Here is a tiny trained network, its code and every weight. The questions are about switching its units off for an input and a target symbol, where a switched-off unit gives its printed mean instead of its output.

import numpy as np


def w(rows, s, z=0):
    codes = np.array(rows[::2]) - 128.0
    scale = np.full(codes.shape[1], s)
    scale[-1] = z or s
    return codes * scale


def norm(h):
    return h / np.sqrt((h * h).mean(-1, keepdims=True) + 1e-5)


def f(y):
    return np.maximum(y, 0)


def softmax(a):
    e = np.exp(a - a.max(-1, keepdims=True))
    return e / e.sum(-1, keepdims=True)


def log_softmax(a):
    a = a - a.max(-1, keepdims=True)
    return a - np.log(np.exp(a).sum(-1, keepdims=True))


def net(x, mask):
    ids = ['βγεζλξ'.index(c) for c in x.split()]
    T = len(ids)
    res = E[ids] + P[:T]
    r = norm(res)
    for j in range(2):
        rows = slice(3 * j, 3 * j + 3)
        q, k, v = (r @ M[0][rows].T for M in (Q, K, V))
        z = softmax(np.where(np.tri(T) > 0, q @ k.T / 3**0.5, -1e9)) @ v
        o = O[0][rows]
        res = res + np.where(mask[j], z, o[:, -1]) @ o[:, :-1]
    y = f(norm(res) @ A[0][:, :-1].T + A[0][:, -1])
    res = res + np.where(mask[2:6], y, B[0][:, -1]) @ B[0][:, :-1]
    return log_softmax(norm(res)[-1] @ U[:, :-1].T + U[:, -1])


Q, K, V, O, A, B = {}, {}, {}, {}, {}, {}
E = w([
[102,164,125,169],'β',
[213,152,198,116],'γ',
[221,153,127,194],'ε',
[82,25,139,200],'ζ',
[217,106,89,250],'λ',
[167,110,75,67],'ξ',
],0.012)
P = w([
[246,75,107,115],'0',
[112,103,86,158],'1',
[229,104,133,100],'2',
[110,138,119,147],'3',
[235,128,171,76],'4',
[104,158,142,141],'5',
[230,134,209,58],'6',
[98,175,173,138],'7',
[211,135,237,44],'8',
[84,205,212,135],'9',
[199,128,254,49],'10',
],0.0052)
Q[0] = w([
[172,140,111,139],'head 0',
[140,70,135,85],'head 0',
[69,111,4,71],'head 0',
[135,127,38,95],'head 1',
[49,129,127,126],'head 1',
[172,63,123,69],'head 1',
],0.025)
K[0] = w([
[125,121,92,178],'head 0',
[51,107,145,64],'head 0',
[151,120,6,67],'head 0',
[134,75,29,161],'head 1',
[94,57,168,165],'head 1',
[138,105,97,10],'head 1',
],0.02)
V[0] = w([
[156,121,116,193],'head 0',
[171,81,192,158],'head 0',
[133,249,139,161],'head 0',
[127,191,95,82],'head 1',
[213,83,154,170],'head 1',
[132,223,118,157],'head 1',
],0.013)
O[0] = w([
[194,143,148,91,200],'head 0',
[145,84,178,88,222],'head 0',
[100,138,45,83,180],'head 0',
[160,125,199,145,152],'head 1',
[7,137,119,171,255],'head 1',
[185,139,143,208,164],'head 1',
],0.011,0.0073)
A[0] = w([
[118,252,168,88,26],'neuron 0',
[59,190,167,118,249],'neuron 1',
[136,146,148,51,200],'neuron 2',
[98,128,52,94,121],'neuron 3',
],0.015,0.0014)
B[0] = w([
[170,185,172,251,235],'neuron 0',
[131,225,131,138,255],'neuron 1',
[185,28,51,77,214],'neuron 2',
[123,113,60,94,178],'neuron 3',
],0.014,0.0054)
U = w([
[96,87,85,214,3],'β',
[119,175,4,137,80],'γ',
[88,101,210,171,134],'ε',
[53,137,102,140,143],'ζ',
[165,101,106,85,221],'λ',
[89,203,129,79,161],'ξ',
],0.013,0.0041)

Each question gives the input, a string of symbols that net reads in full, and the target symbol t.
The units are the heads (3 rows each of Q, K, V and O) and the neurons (one row each of A and B). Each row of codes is followed by its name. A weight is (code - 128) times the scale printed after its matrix; where a second scale follows, it is the last column's (O, A, B and U).
mask holds one flag per unit, heads first, then neurons. A switched-off unit (its flag False) gives its mean, the last column of its rows in O or B, instead of its output. The means were averaged over made-up inputs and are rounded, as every weight is.
A unit's drop is (log p(t) with every unit on - log p(t) with that unit switched off) / (log p(t) with every unit on - log p(t) with every unit switched off).
The circuit of an input: a set's keep is (log p(t) with only the set's units on - log p(t) with every unit switched off) / (log p(t) with every unit on - log p(t) with every unit switched off). Starting from all 6 units, units are removed one at a time, each time the one whose removal leaves the highest keep (on an exact tie, the one counted first), for as long as the keep stays at least 0.8.
units of the circuit, in order: the units of the circuit, biggest drop first
most important unit: the unit with the biggest drop
k most important neurons: the k neurons with the biggest drops, biggest first
heads that matter: for each layer, one digit per head in row order, 1 if its drop is at least 0.15 and else 0, layers parted by /
drop when u is switched off: that unit's drop, to one decimal
input λ γ ε ξ λ γ λ, target λ: units of the circuit, in order => (head 1; neuron 0)
input ξ ξ β γ γ ζ, target ζ: units of the circuit, in order => (head 1; neuron 0)
input λ ζ γ, target ε: units of the circuit, in order => (head 0)
input λ ζ γ γ ε ε ξ ξ ζ β ε, target γ: 2 most important neurons => (neuron 3; neuron 0)
input γ γ ξ γ ζ γ γ β, target λ: 2 most important neurons => (neuron 0; neuron 1)
input β λ γ ξ ζ λ γ γ λ, target ε: units of the circuit, in order => (neuron 2; head 0)
input ζ λ β ε γ ζ β γ β ξ ε, target λ: units of the circuit, in order => (head 1; head 0; neuron 1)
input ξ λ λ ε ε ζ ζ ε ε, target ε: drop when neuron 2 is switched off => 0.0
input β ξ ε, target λ: drop when head 0 is switched off => -0.1
input ζ λ γ, target ε: drop when head 0 is switched off => 1.0
input ξ γ λ ζ, target ζ: heads that matter => 11
input λ β γ, target γ: heads that matter => 10
input γ γ ξ λ ξ λ γ ε ξ β, target λ: heads that matter => 11
input ξ ε λ, target λ: most important unit => head 0
